M =
[[ 432 -488  489  137  459   66  332 -463]
 [ 477 -535  512  123  499   80  361 -510]
 [-247  572 -617 -710 -437  714  471  491]
 [ 478 -541  520  133  503   71  359 -513]
 [-246  571 -616 -709 -436  713  471  490]
 [-248  574 -620 -713 -439  716  472  492]
 [-247  573 -618 -711 -438  715  471  491]
 [ 431 -485  483  130  455   73  333 -461]
 [ 477 -537  515  126  500   78  360 -511]
 [ 432 -485  484  130  456   73  333 -461]
 [-248  575 -620 -713 -439  717  472  493]
 [-247  573 -619 -711 -438  715  472  492]
 [ 431 -488  489  139  458   64  330 -462]
 [ 479 -540  518  125  503   79  362 -513]
 [-249  575 -620 -714 -439  717  472  494]]
Indices start at 0.
row 0 col 0 -> 432
row 13 col 3 -> 125
row 0 col 7 -> -463
row 8 col 3 -> 126
row 9 col 0 -> 432
row 3 col 2 -> 520
row 0 col 4 -> 459
row 6 col 3 -> -711
row 13 col 7 -> -513
row 7 col 6 -> 333
row 11 col 7 -> 492
row 10 col 0 -> -248
row 2 col 7 -> 491
row 13 col 0 -> 479
row 5 col 3 -> -713
row 14 col 1 -> 575
row 2 col 3 -> -710
row 1 col 7 -> -510
row 3 col 3 -> 133
row 0 col 3 -> 137
row 1 col 5 -> 80
row 8 col 0 -> 477
row 3 col 4 -> 503
row 11 col 2 -> -619
row 0 col 6 -> 332
row 5 col 0 -> -248
row 12 col 5 -> 64
row 2 col 2 -> -617
row 8 col 2 -> 515
row 10 col 3 -> -713
row 2 col 5 -> 714

m =
52,60,38,43,43,47,40,36,26
50,57,37,45,38,42,38,38,28
32,41,17,66,20,26,17,56,33
7,6,8,80,3,5,4,79,69
7,6,8,80,3,5,4,79,69
m[0][0] = 52
m[3][4] = 3
m[-1][-8] = 6
m[0] = [52, 60, 38, 43, 43, 47, 40, 36, 26]
m[-4][-5] = 38
m[-3][-9] = 32
m[2][-1] = 33
m[3][0] = 7
m[0][8] = 26
m[3][6] = 4
m[:, -1] = [26, 28, 33, 69, 69]
m[-2][-1] = 69
m[:, -3] = [40, 38, 17, 4, 4]
m[:, -6] = [43, 45, 66, 80, 80]
m[-2][2] = 8

x =
array([[4595, 6071, 5497, 8488, 7419, 3501, 4169, 7068, 5592],
       [7427, 6801, 4040, 5553, 7410, 2582, 5496, 5838, 6339],
       [7028, 4907, 6333, 6881, 4449, 5804, 9302, 3289, 7212],
       [6874, 4739, 6388, 7207, 4265, 5890, 9267, 3491, 7073],
       [4252, 6177, 5835, 8864, 7269, 3830, 4128, 7095, 5771],
       [8020, 6683, 4106, 4952, 6936, 2863, 6600, 5074, 6619],
       [4245, 6174, 5892, 9066, 7352, 3900, 4149, 6974, 5857],
       [3961, 5051, 6746, 9908, 5515, 4725, 6281, 5085, 6491],
       [4019, 5053, 6628, 9891, 5736, 4640, 6032, 5337, 6187],
       [7194, 6853, 4020, 5680, 7529, 2608, 5264, 6030, 6157],
       [6224, 4370, 6765, 7993, 4304, 5930, 8987, 3763, 6755],
       [3981, 5021, 6760, 9874, 5595, 4671, 6303, 5139, 6413]])
x[0][0] = 4595
x[:, 6] = [4169, 5496, 9302, 9267, 4128, 6600, 4149, 6281, 6032, 5264, 8987, 6303]
x[1][2] = 4040
x[11] = [3981, 5021, 6760, 9874, 5595, 4671, 6303, 5139, 6413]
x[:, 8] = [5592, 6339, 7212, 7073, 5771, 6619, 5857, 6491, 6187, 6157, 6755, 6413]
x[10][5] = 5930
x[10][6] = 8987
x[10][7] = 3763
x[8][4] = 5736
x[7][4] = 5515
x[11][0] = 3981
x[1][3] = 5553
x[3][1] = 4739
x[:, 2] = [5497, 4040, 6333, 6388, 5835, 4106, 5892, 6746, 6628, 4020, 6765, 6760]
x[3][0] = 6874
x[:, 1] = [6071, 6801, 4907, 4739, 6177, 6683, 6174, 5051, 5053, 6853, 4370, 5021]
x[3][7] = 3491
x[8] = [4019, 5053, 6628, 9891, 5736, 4640, 6032, 5337, 6187]
x[:, 4] = [7419, 7410, 4449, 4265, 7269, 6936, 7352, 5515, 5736, 7529, 4304, 5595]
x[:, 5] = [3501, 2582, 5804, 5890, 3830, 2863, 3900, 4725, 4640, 2608, 5930, 4671]
x[6] = [4245, 6174, 5892, 9066, 7352, 3900, 4149, 6974, 5857]
x[10][2] = 6765
x[6][4] = 7352
x[8][1] = 5053
x[10][0] = 6224
x[:, 0] = [4595, 7427, 7028, 6874, 4252, 8020, 4245, 3961, 4019, 7194, 6224, 3981]
x[0] = [4595, 6071, 5497, 8488, 7419, 3501, 4169, 7068, 5592]
x[1][1] = 6801
x[:, 7] = [7068, 5838, 3289, 3491, 7095, 5074, 6974, 5085, 5337, 6030, 3763, 5139]
x[7] = [3961, 5051, 6746, 9908, 5515, 4725, 6281, 5085, 6491]
x[6][7] = 6974

a = [ 36  27 -32   4   8 -30  23]
a[0] = 36
a[6] = 23

A =
array([[-675, -212,  176, -474,   61, -150,  187, -552, -469, -399,  618,
        -392, -304],
       [  37,  490, -221,   31, -248,  158,  -20, -704,  551,  319,  117,
         720,  -34],
       [ 102,  179, -552,  391,  515,  236,  564, -292, -215, -397,  -67,
        -679,   16],
       [ 525,  203, -622, -178,  354, -407, -705,  520,  -81,  259,  670,
         213,  229],
       [-191,  -97, -710, -482,   93,  263,  325, -336,  129,  633, -516,
         185,  230],
       [ -67, -705, -112,  168,  202, -470, -327,  411,  623,  527, -396,
         717,  148],
       [-637, -267,  354,  -13, -342,  673,   83, -254,  716, -211,  212,
         283,  461]])
Rows and columns are counted from 0.
(0, 0) => -675
(3, 0) => 525
(4, 6) => 325
(6, 10) => 212
(2, 1) => 179
(5, 3) => 168
(2, 2) => -552
(4, 9) => 633
(6, 6) => 83
(1, 2) => -221
(5, 1) => -705
(0, 4) => 61
(2, 12) => 16
(1, 5) => 158
(0, 3) => -474
(5, 9) => 527
(1, 6) => -20
(2, 4) => 515
(6, 0) => -637
(1, 8) => 551
(4, 12) => 230
(5, 5) => -470
(2, 7) => -292
(3, 2) => -622
(0, 5) => -150
(3, 9) => 259
(4, 4) => 93
(6, 7) => -254
(0, 12) => -304
(6, 1) => -267
(4, 5) => 263
